Below are the code and all the weights of a small trained network. Each question names an input and a class and asks about switching units off, where a switched-off unit gives its printed mean instead of its output.

import numpy as np


def w(rows, s, z=0):
    codes = np.array(rows[::2]) - 128.0
    scale = np.full(codes.shape[1], s)
    scale[-1] = z or s
    return codes * scale


def norm(h):
    return h / np.sqrt((h * h).mean(-1, keepdims=True) + 1e-5)


def f(y):
    return y / 2 * (1 + np.tanh(0.7978845608 * (y + 0.044715 * y**3)))


def log_softmax(a):
    a = a - a.max(-1, keepdims=True)
    return a - np.log(np.exp(a).sum(-1, keepdims=True))


def net(x, mask):
    res = np.array(x, float).reshape(1, 7) / 4 @ E
    u = 0
    for l in range(3):
        y = f(norm(res) @ A[l][:, :-1].T + A[l][:, -1])
        res = res + np.where(mask[u : u + 8], y, B[l][:, -1]) @ B[l][:, :-1]
        u += 8
    return log_softmax(norm(res)[-1] @ U[:, :-1].T + U[:, -1])


A, B = {}, {}
E = w([
[2,93,106,116,109,90,183],'x0',
[167,145,134,208,168,61,80],'x1',
[155,109,168,137,88,164,83],'x2',
[113,116,160,151,89,133,116],'x3',
[139,101,192,139,134,137,114],'x4',
[87,87,149,147,142,67,110],'x5',
[111,202,171,138,2,95,150],'x6',
],0.0048)
A[0] = w([
[195,173,128,178,158,68,93,248],'L0N1',
[72,127,102,83,54,49,169,113],'L0N2',
[210,151,148,125,142,221,98,91],'L0N3',
[22,158,95,69,185,142,134,3],'L0N4',
[39,93,59,144,121,66,188,63],'L0N5',
[101,29,142,232,145,78,176,23],'L0N6',
[152,132,253,205,111,134,145,115],'L0N7',
[110,114,58,160,172,192,144,129],'L0N8',
],0.0047,0.00074)
B[0] = w([
[122,42,172,51,109,202,168,255],'L0N1',
[185,220,186,152,124,141,162,236],'L0N2',
[170,58,128,106,68,34,17,232],'L0N3',
[185,72,35,78,190,150,61,186],'L0N4',
[200,67,119,46,175,168,64,245],'L0N5',
[90,47,251,172,170,42,67,191],'L0N6',
[113,119,33,75,127,127,100,224],'L0N7',
[60,81,2,100,77,85,154,175],'L0N8',
],0.0038,0.0021)
A[1] = w([
[152,194,46,99,83,239,145,155],'L1N1',
[29,108,32,124,153,31,247,115],'L1N2',
[118,192,133,171,16,90,179,114],'L1N3',
[182,63,76,191,36,246,52,107],'L1N4',
[53,153,2,72,253,117,118,159],'L1N5',
[105,58,200,228,184,135,207,44],'L1N6',
[88,119,185,136,174,133,184,249],'L1N7',
[74,130,128,59,127,177,115,135],'L1N8',
],0.0041,0.0014)
B[1] = w([
[52,69,188,253,163,72,94,215],'L1N1',
[244,63,211,85,159,240,161,204],'L1N2',
[54,205,134,124,110,179,211,206],'L1N3',
[246,163,125,114,200,77,70,209],'L1N4',
[31,20,4,133,58,158,185,254],'L1N5',
[63,73,168,203,210,79,97,132],'L1N6',
[51,193,133,254,155,124,45,159],'L1N7',
[142,169,16,169,90,51,121,147],'L1N8',
],0.0041,0.0027)
A[2] = w([
[255,142,170,115,124,185,78,25],'L2N1',
[71,63,200,68,126,150,133,220],'L2N2',
[128,54,89,128,134,47,116,103],'L2N3',
[55,60,183,153,218,73,92,112],'L2N4',
[118,70,6,144,170,203,193,72],'L2N5',
[97,223,167,109,57,126,205,130],'L2N6',
[128,158,173,183,45,110,75,161],'L2N7',
[88,88,86,208,182,107,100,245],'L2N8',
],0.0056,0.0011)
B[2] = w([
[231,35,84,84,108,64,38,213],'L2N1',
[222,153,133,166,164,85,106,176],'L2N2',
[74,189,177,162,96,155,201,182],'L2N3',
[102,209,176,118,156,73,99,214],'L2N4',
[118,60,78,48,54,150,247,252],'L2N5',
[114,247,53,253,142,239,105,239],'L2N6',
[142,117,48,101,174,191,166,209],'L2N7',
[50,145,237,117,97,111,185,199],'L2N8',
],0.0054,0.0039)
U = w([
[103,227,64,202,109,232,113,201],'0',
[72,23,45,45,121,159,214,153],'1',
[55,133,217,152,211,47,75,2],'2',
[245,69,89,75,137,97,2,181],'3',
],0.0091,0.00066)

Each question gives the input, the list of numbers given to net, and the class t.
The units are the neurons (one row each of A and B). Each row of codes is followed by its name. A weight is (code - 128) times the scale printed after its matrix; where a second scale follows, it is the last column's (A, B and U).
mask holds one flag per neuron, layer by layer. A switched-off neuron (its flag False) gives its mean, the last column of its row in B, instead of its output. The means were averaged over made-up inputs and are rounded, as every weight is.
A unit's drop is (log p(t) with every unit on - log p(t) with that unit switched off) / (log p(t) with every unit on - log p(t) with every unit switched off).
The circuit of an input: a set's keep is (log p(t) with only the set's units on - log p(t) with every unit switched off) / (log p(t) with every unit on - log p(t) with every unit switched off). Starting from the 12 units with the biggest drops (on a tie, the unit counted first), units are removed one at a time, each time the one whose removal leaves the highest keep (on an exact tie, the one counted first), for as long as the keep stays at least 0.8.
units of the circuit, in order: the units of the circuit, biggest drop first
most important unit: the unit with the biggest drop
top k neurons: the k neurons with the biggest drops, biggest first
k most important neurons of layer l: the k neurons of layer l with the biggest drops, biggest first
drop of u: that unit's drop, to one decimal
input [8,-2,-8,-5,5,-3,7], class 0: units of the circuit, in order	(L0N2 L2N6)
input [1,1,6,3,3,-6,2], class 3: most important unit	L1N4
input [7,-8,0,5,8,4,-6], class 2: units of the circuit, in order	(L0N6 L2N4 L2N2)
input [-2,6,8,-5,1,7,0], class 2: units of the circuit, in order	(L2N4 L2N8)
input [-1,2,-1,2,2,-3,-8], class 1: top 2 neurons	(L2N5 L0N8)
input [6,4,-6,-3,7,-5,2], class 2: top 2 neurons	(L0N6 L0N2)
input [-4,7,-3,-8,-1,3,6], class 0: 3 most important neurons of layer 0	(L0N5 L0N4 L0N3)
input [5,5,-3,5,-3,-3,1], class 2: 4 most important neurons of layer 0	(L0N6 L0N7 L0N2 L0N5)
input [-3,8,0,-8,0,-3,-8], class 1: top 2 neurons	(L1N5 L2N5)
input [4,-5,3,-7,2,8,1], class 2: 4 most important neurons of layer 0	(L0N6 L0N7 L0N2 L0N8)
input [-3,3,-4,1,-3,3,-1], class 2: top 2 neurons	(L0N7 L0N4)
input [-5,-2,-5,-8,2,-6,-1], class 1: drop of L0N8	0.5
input [-4,-3,7,0,-1,-7,5], class 3: drop of L0N3	0.2
input [-8,6,-2,-6,-8,4,-5], class 1: most important unit	L1N5
input [-5,2,-3,3,-6,-8,-2], class 3: drop of L0N3	0.3
